Below are the code and all the weights of a small trained network. Each question names an input and a class and asks about switching units off, where a switched-off unit gives its printed mean instead of its output.

import numpy as np


def w(rows, s, z=0):
    codes = np.array(rows[::2]) - 128.0
    scale = np.full(codes.shape[1], s)
    scale[-1] = z or s
    return codes * scale


def f(y):
    return np.maximum(y, 0)


def log_softmax(a):
    a = a - a.max(-1, keepdims=True)
    return a - np.log(np.exp(a).sum(-1, keepdims=True))


def net(x, mask):
    res = np.array(x, float).reshape(1, 3) / 4 @ E
    y = f(res @ A[0][:, :-1].T + A[0][:, -1])
    res = res + np.where(mask, y, B[0][:, -1]) @ B[0][:, :-1]
    return log_softmax(res[-1] @ U[:, :-1].T + U[:, -1])


A, B = {}, {}
E = w([
[14,49,78,131],'x0',
[116,203,5,122],'x1',
[129,125,62,2],'x2',
],0.0082)
A[0] = w([
[230,172,99,135,202],'neuron 0',
[152,141,54,120,119],'neuron 1',
[192,133,229,89,245],'neuron 2',
[55,119,123,213,225],'neuron 3',
[150,101,53,76,234],'neuron 4',
[39,94,108,222,186],'neuron 5',
[133,91,119,119,52],'neuron 6',
[142,27,226,128,203],'neuron 7',
[190,128,188,120,238],'neuron 8',
[156,144,114,187,81],'neuron 9',
[136,155,72,115,135],'neuron 10',
[82,97,125,180,254],'neuron 11',
[101,154,105,48,246],'neuron 12',
[165,164,185,136,210],'neuron 13',
[120,106,92,84,244],'neuron 14',
[63,129,11,115,223],'neuron 15',
[232,128,133,186,167],'neuron 16',
[196,171,79,77,228],'neuron 17',
],0.013,0.002)
B[0] = w([
[75,171,202,167,212],'neuron 0',
[117,89,133,66,188],'neuron 1',
[169,52,103,247,214],'neuron 2',
[180,36,85,194,214],'neuron 3',
[110,110,192,37,203],'neuron 4',
[194,62,60,161,227],'neuron 5',
[130,145,141,96,137],'neuron 6',
[177,55,40,68,232],'neuron 7',
[140,135,120,231,195],'neuron 8',
[100,77,169,146,166],'neuron 9',
[85,76,119,82,184],'neuron 10',
[174,62,113,139,195],'neuron 11',
[83,88,183,63,198],'neuron 12',
[141,166,144,191,191],'neuron 13',
[88,71,181,88,181],'neuron 14',
[248,83,176,55,245],'neuron 15',
[139,209,151,151,201],'neuron 16',
[23,79,196,126,217],'neuron 17',
],0.019,0.011)
U = w([
[108,139,113,119,15],'0',
[90,93,149,37,125],'1',
[7,129,144,147,137],'2',
[207,74,75,126,230],'3',
[152,139,114,115,2],'4',
[198,175,190,203,111],'5',
],0.012,0.0041)

Each question gives the input, the list of numbers given to net, and the class t.
The units are the neurons (one row each of A and B). Each row of codes is followed by its name. A weight is (code - 128) times the scale printed after its matrix; where a second scale follows, it is the last column's (A, B and U).
mask holds one flag per neuron, in row order. A switched-off neuron (its flag False) gives its mean, the last column of its row in B, instead of its output. The means were averaged over made-up inputs and are rounded, as every weight is.
A unit's drop is (log p(t) with every unit on - log p(t) with that unit switched off) / (log p(t) with every unit on - log p(t) with every unit switched off).
The circuit of an input: a set's keep is (log p(t) with only the set's units on - log p(t) with every unit switched off) / (log p(t) with every unit on - log p(t) with every unit switched off). Starting from the 12 units with the biggest drops (on a tie, the unit counted first), units are removed one at a time, each time the one whose removal leaves the highest keep (on an exact tie, the one counted first), for as long as the keep stays at least 0.8.
circuit, biggest first: the units of the circuit, biggest drop first
unit that matters most: the unit with the biggest drop
k most important neurons: the k neurons with the biggest drops, biggest first
drop of u: that unit's drop, to one decimal
input [-8,1,3], class 2: circuit, biggest first => [neuron 17; neuron 15]
input [-3,4,-3], class 2: circuit, biggest first => [neuron 15; neuron 5]
input [-4,-6,-4], class 5: 3 most important neurons => [neuron 16; neuron 13; neuron 8]
input [-7,3,0], class 2: 2 most important neurons => [neuron 17; neuron 15]
input [-8,6,-1], class 2: unit that matters most => neuron 17
input [-8,0,4], class 2: 2 most important neurons => [neuron 17; neuron 15]
input [-5,5,-3], class 2: 2 most important neurons => [neuron 15; neuron 17]
input [-3,0,4], class 2: 2 most important neurons => [neuron 15; neuron 7]
input [-4,-1,7], class 2: 2 most important neurons => [neuron 15; neuron 7]
input [-3,5,-4], class 2: drop of neuron 15 => 0.3
input [6,4,7], class 1: drop of neuron 12 => 0.0
input [-3,3,-3], class 5: drop of neuron 12 => 0.1
